Here is a tiny trained network, its code and every weight. The questions are about switching its units off for an input and a target symbol, where a switched-off unit gives its printed mean instead of its output.

import numpy as np


def w(rows, s, z=0):
    codes = np.array(rows[::2]) - 128.0
    scale = np.full(codes.shape[1], s)
    scale[-1] = z or s
    return codes * scale


def f(y):
    return y / 2 * (1 + np.tanh(0.7978845608 * (y + 0.044715 * y**3)))


def softmax(a):
    e = np.exp(a - a.max(-1, keepdims=True))
    return e / e.sum(-1, keepdims=True)


def log_softmax(a):
    a = a - a.max(-1, keepdims=True)
    return a - np.log(np.exp(a).sum(-1, keepdims=True))


def net(x, mask):
    ids = ['βδεζλμξπτφψω'.index(c) for c in x.split()]
    T = len(ids)
    res = E[ids] + P[:T]
    u = 0
    for l in range(2):
        r = res
        for j in range(3):
            rows = slice(3 * j, 3 * j + 3)
            q, k, v = (r @ M[l][rows].T for M in (Q, K, V))
            z = softmax(np.where(np.tri(T) > 0, q @ k.T / 3**0.5, -1e9)) @ v
            o = O[l][rows]
            res = res + np.where(mask[u + j], z, o[:, -1]) @ o[:, :-1]
        u += 3
        y = f(res @ A[l][:, :-1].T + A[l][:, -1])
        res = res + np.where(mask[u : u + 12], y, B[l][:, -1]) @ B[l][:, :-1]
        u += 12
    return log_softmax(res[-1] @ U[:, :-1].T + U[:, -1])


Q, K, V, O, A, B = {}, {}, {}, {}, {}, {}
E = w([
[124,140,93,101,49,163,155],'β',
[172,56,32,67,87,106,125],'δ',
[111,205,101,55,37,155,73],'ε',
[232,126,138,83,67,126,153],'ζ',
[146,90,193,89,141,91,190],'λ',
[145,153,109,32,161,211,163],'μ',
[60,36,62,49,119,54,119],'ξ',
[94,164,151,149,80,202,78],'π',
[75,51,138,157,182,133,100],'τ',
[218,131,172,171,176,167,60],'φ',
[132,110,8,143,131,181,101],'ψ',
[136,121,146,109,125,69,93],'ω',
],0.018)
P = w([
[208,84,254,161,31,237,87],'0',
[143,7,212,165,75,175,98],'1',
[145,24,187,154,96,156,131],'2',
[135,64,174,162,87,130,155],'3',
[129,87,155,159,83,105,165],'4',
[112,123,146,169,89,112,176],'5',
[142,102,131,148,129,76,162],'6',
[122,136,114,151,129,79,164],'7',
[112,159,103,144,138,73,173],'8',
[97,176,88,144,142,59,175],'9',
[63,218,87,150,140,66,196],'10',
[110,179,65,123,177,28,165],'11',
[47,243,59,149,149,41,190],'12',
],0.0055)
Q[0] = w([
[179,145,181,126,65,173,84],'L0H1',
[126,94,120,143,50,11,96],'L0H1',
[183,178,74,174,184,90,116],'L0H1',
[119,196,96,181,113,72,203],'L0H2',
[133,129,178,248,105,150,90],'L0H2',
[51,105,132,83,108,153,149],'L0H2',
[141,206,103,123,154,120,113],'L0H3',
[77,43,162,103,188,66,99],'L0H3',
[138,184,146,184,49,143,243],'L0H3',
],0.011)
K[0] = w([
[200,136,165,100,118,137,68],'L0H1',
[115,172,115,176,103,37,124],'L0H1',
[183,113,94,136,136,135,110],'L0H1',
[136,114,177,121,84,175,185],'L0H2',
[202,53,131,93,117,146,70],'L0H2',
[76,192,113,205,158,108,134],'L0H2',
[99,189,69,122,153,94,130],'L0H3',
[110,136,188,92,87,106,116],'L0H3',
[125,180,81,108,195,174,250],'L0H3',
],0.012)
V[0] = w([
[184,141,104,102,239,113,84],'L0H1',
[117,153,52,255,171,88,156],'L0H1',
[111,142,108,149,113,126,106],'L0H1',
[91,79,138,155,126,153,69],'L0H2',
[139,115,131,121,139,159,139],'L0H2',
[122,181,120,135,137,86,182],'L0H2',
[149,148,51,130,180,144,148],'L0H3',
[120,75,133,118,133,80,96],'L0H3',
[111,118,119,168,154,158,166],'L0H3',
],0.0074)
O[0] = w([
[121,137,166,152,193,192,170,61],'L0H1',
[232,252,118,134,96,157,224,12],'L0H1',
[155,146,112,95,114,114,184,127],'L0H1',
[72,126,178,151,100,159,90,170],'L0H2',
[119,117,117,145,141,135,126,177],'L0H2',
[177,191,104,91,156,92,140,5],'L0H2',
[251,69,69,36,206,130,115,203],'L0H3',
[64,157,125,116,85,106,167,125],'L0H3',
[177,75,122,69,168,110,79,140],'L0H3',
],0.0046,0.0027)
A[0] = w([
[101,134,126,135,188,107,76,116],'L0N1',
[147,105,121,152,65,151,195,238],'L0N2',
[173,165,110,141,133,152,113,50],'L0N3',
[123,132,168,142,129,144,144,82],'L0N4',
[147,162,202,80,81,193,129,75],'L0N5',
[247,153,151,112,85,163,156,129],'L0N6',
[118,179,162,112,134,110,121,174],'L0N7',
[105,114,157,82,131,148,173,5],'L0N8',
[75,172,195,134,197,76,84,225],'L0N9',
[186,125,157,145,114,127,123,242],'L0N10',
[168,112,108,163,89,85,135,133],'L0N11',
[167,161,166,178,188,142,125,93],'L0N12',
],0.012,0.0026)
B[0] = w([
[94,192,103,183,87,97,169,133],'L0N1',
[157,80,90,46,181,211,76,253],'L0N2',
[159,44,132,193,199,68,150,167],'L0N3',
[172,136,196,142,126,75,94,122],'L0N4',
[99,66,104,175,130,14,42,167],'L0N5',
[28,150,137,161,79,124,91,187],'L0N6',
[214,59,76,121,113,103,118,128],'L0N7',
[98,78,146,101,218,101,65,153],'L0N8',
[240,113,47,86,82,197,149,206],'L0N9',
[111,86,92,106,68,132,47,159],'L0N10',
[95,201,134,69,130,249,153,182],'L0N11',
[147,208,64,2,170,120,101,120],'L0N12',
],0.0083,0.0041)
Q[1] = w([
[194,38,38,40,109,169,113],'L1H1',
[142,198,183,98,116,143,130],'L1H1',
[123,153,128,128,136,78,73],'L1H1',
[89,124,102,127,197,140,82],'L1H2',
[126,96,154,170,137,116,134],'L1H2',
[116,157,197,89,131,102,168],'L1H2',
[109,218,248,240,153,104,166],'L1H3',
[126,60,107,136,142,93,116],'L1H3',
[187,24,18,118,139,173,110],'L1H3',
],0.018)
K[1] = w([
[143,250,89,138,190,38,187],'L1H1',
[140,78,155,80,114,103,121],'L1H1',
[111,178,151,131,45,126,86],'L1H1',
[67,126,94,140,205,149,73],'L1H2',
[147,56,133,189,140,139,103],'L1H2',
[116,97,191,68,114,107,146],'L1H2',
[107,37,141,126,47,193,27],'L1H3',
[168,158,103,192,111,150,162],'L1H3',
[156,223,75,170,100,36,194],'L1H3',
],0.013)
V[1] = w([
[231,127,84,128,139,129,125],'L1H1',
[179,111,116,193,156,110,97],'L1H1',
[88,186,146,110,221,153,70],'L1H1',
[104,198,2,145,129,111,110],'L1H2',
[147,91,160,193,159,169,147],'L1H2',
[186,158,102,137,167,150,48],'L1H2',
[83,127,15,196,120,124,125],'L1H3',
[83,121,135,202,199,198,152],'L1H3',
[90,119,78,20,245,94,93],'L1H3',
],0.0084)
O[1] = w([
[83,92,180,112,156,234,186,216],'L1H1',
[111,166,176,125,112,182,159,160],'L1H1',
[179,148,144,75,141,167,35,106],'L1H1',
[39,100,195,126,95,108,71,186],'L1H2',
[160,113,130,184,200,106,103,135],'L1H2',
[156,153,207,193,131,138,156,206],'L1H2',
[65,61,124,73,251,67,103,254],'L1H3',
[119,175,101,43,174,171,56,147],'L1H3',
[248,3,107,94,110,71,58,187],'L1H3',
],0.0053,0.0084)
A[1] = w([
[152,105,66,164,51,127,169,178],'L1N1',
[119,179,123,115,126,71,162,64],'L1N2',
[122,176,168,61,60,97,152,130],'L1N3',
[186,120,17,132,189,163,205,59],'L1N4',
[106,221,189,131,91,2,81,43],'L1N5',
[159,101,207,83,133,83,207,206],'L1N6',
[64,121,172,75,30,90,85,3],'L1N7',
[183,129,40,129,123,90,82,181],'L1N8',
[78,130,67,172,96,152,46,71],'L1N9',
[190,188,157,78,98,145,75,192],'L1N10',
[170,135,135,150,160,244,135,138],'L1N11',
[97,41,89,154,116,114,197,150],'L1N12',
],0.0084,0.0041)
B[1] = w([
[145,148,87,96,46,177,128,178],'L1N1',
[164,93,85,138,167,126,165,119],'L1N2',
[75,185,81,171,152,156,146,139],'L1N3',
[203,116,135,124,229,99,139,216],'L1N4',
[126,199,192,56,84,169,117,143],'L1N5',
[123,102,170,169,70,156,68,186],'L1N6',
[246,67,102,87,147,100,167,188],'L1N7',
[85,244,155,116,153,150,64,190],'L1N8',
[28,117,90,211,169,103,147,199],'L1N9',
[118,142,142,149,150,183,93,152],'L1N10',
[101,171,132,82,139,87,126,218],'L1N11',
[113,163,140,78,95,138,199,255],'L1N12',
],0.012,0.0075)
U = w([
[44,60,165,109,37,143,41,204],'β',
[194,135,122,80,157,169,144,171],'δ',
[158,171,139,107,91,22,85,106],'ε',
[197,46,57,185,111,125,84,41],'ζ',
[190,91,255,140,106,164,108,109],'λ',
[96,73,195,90,162,111,84,140],'μ',
[128,105,156,89,88,33,135,1],'ξ',
[150,84,138,208,96,60,86,144],'π',
[123,175,208,167,107,105,180,204],'τ',
[166,149,159,166,119,172,54,64],'φ',
[123,147,107,164,194,135,160,132],'ψ',
[198,125,119,160,85,166,123,114],'ω',
],0.0061,0.0064)

Each question gives the input, a string of symbols that net reads in full, and the target symbol t.
The units are the heads (3 rows each of Q, K, V and O) and the neurons (one row each of A and B). Each row of codes is followed by its name. A weight is (code - 128) times the scale printed after its matrix; where a second scale follows, it is the last column's (O, A, B and U).
mask holds one flag per unit, layer by layer, with each layer's heads first. A switched-off unit (its flag False) gives its mean, the last column of its rows in O or B, instead of its output. The means were averaged over made-up inputs and are rounded, as every weight is.
A unit's drop is (log p(t) with every unit on - log p(t) with that unit switched off) / (log p(t) with every unit on - log p(t) with every unit switched off).
The circuit of an input: a set's keep is (log p(t) with only the set's units on - log p(t) with every unit switched off) / (log p(t) with every unit on - log p(t) with every unit switched off). Starting from the 12 units with the biggest drops (on a tie, the unit counted first), units are removed one at a time, each time the one whose removal leaves the highest keep (on an exact tie, the one counted first), for as long as the keep stays at least 0.8.
units of the circuit, in order: the units of the circuit, biggest drop first
unit that matters most: the unit with the biggest drop
top k neurons: the k neurons with the biggest drops, biggest first
k most important neurons of layer l: the k neurons of layer l with the biggest drops, biggest first
which heads matter: for each layer, one digit per head in row order, 1 if its drop is at least 0.15 and else 0, layers parted by /
input μ ψ ψ, target ψ: units of the circuit, in order -> L1N6, L1N9
input β λ λ τ λ ψ λ ψ ψ π ψ λ, target δ: unit that matters most -> L1H2
input τ μ ξ φ λ μ β, target φ: top 2 neurons -> L0N10, L0N2
input ψ ψ ψ ψ ψ ψ ψ ψ ψ β τ ψ ε, target ε: units of the circuit, in order -> L0N5, L1H1, L1N8
input β ψ φ ψ φ, target φ: top 3 neurons -> L0N12, L1N10, L0N2
input β ψ ζ ψ ζ ω μ ζ λ ψ λ μ ξ, target ε: units of the circuit, in order -> L0H2, L1N8, L1H3, L0N2
input β π μ, target β: units of the circuit, in order -> L0N5, L1N4
input π μ ψ λ β ξ ε, target ε: units of the circuit, in order -> L1N7, L1H1, L1N8, L0N5
input ω π λ, target β: top 2 neurons -> L1N6, L0N5
input ε μ β φ ψ ψ ψ β ψ ψ ω ψ ω, target τ: units of the circuit, in order -> L0N9, L1H3, L0N2, L0H1
input φ π ε ψ λ ω, target τ: 2 most important neurons of layer 1 -> L1N12, L1N3
input δ π ζ λ ξ, target ε: top 2 neurons -> L1N8, L1N7
input λ ξ ψ λ λ ξ ω ψ, target τ: which heads matter -> 000 / 011
input δ δ ε λ τ, target ψ: 2 most important neurons of layer 0 -> L0N9, L0N1
input β β μ, target φ: unit that matters most -> L0N2
input λ ψ β π τ ζ β β λ ψ ξ δ λ, target λ: units of the circuit, in order -> L1N6, L1H3
input ε ψ π ψ λ μ μ β, target φ: top 4 neurons -> L0N2, L1N8, L1N10, L0N8
input β ξ λ δ μ ε δ δ λ ζ, target ζ: top 4 neurons -> L1N7, L0N6, L0N10, L0N11
input ψ ε ψ ε ψ ψ ψ β λ λ, target λ: which heads matter -> 000 / 000
input δ ψ μ, target μ: unit that matters most -> L0N8
input μ ε μ δ β ψ λ μ ε β ψ, target μ: top 3 neurons -> L0N9, L1N1, L1N7
input ψ λ δ ξ, target ξ: top 3 neurons -> L1N7, L1N12, L0N2
input ψ δ μ λ ψ π λ ψ ψ π δ μ, target μ: which heads matter -> 000 / 001
input λ λ τ λ λ, target δ: top 2 neurons -> L0N9, L1N4
input ψ τ φ, target β: top 2 neurons -> L0N10, L0N6
input ψ ψ ψ ξ ψ ε μ β ω ψ ψ λ, target β: which heads matter -> 100 / 000
input δ ψ ω ε ξ λ λ ω ψ π τ, target τ: top neuron -> L0N2
input ψ λ ψ ε φ, target φ: 3 most important neurons of layer 0 -> L0N12, L0N2, L0N4
input ψ ζ ψ π ψ π δ φ μ, target β: top 2 neurons -> L1N4, L0N2
input λ δ μ ζ, target β: 3 most important neurons of layer 0 -> L0N6, L0N10, L0N2
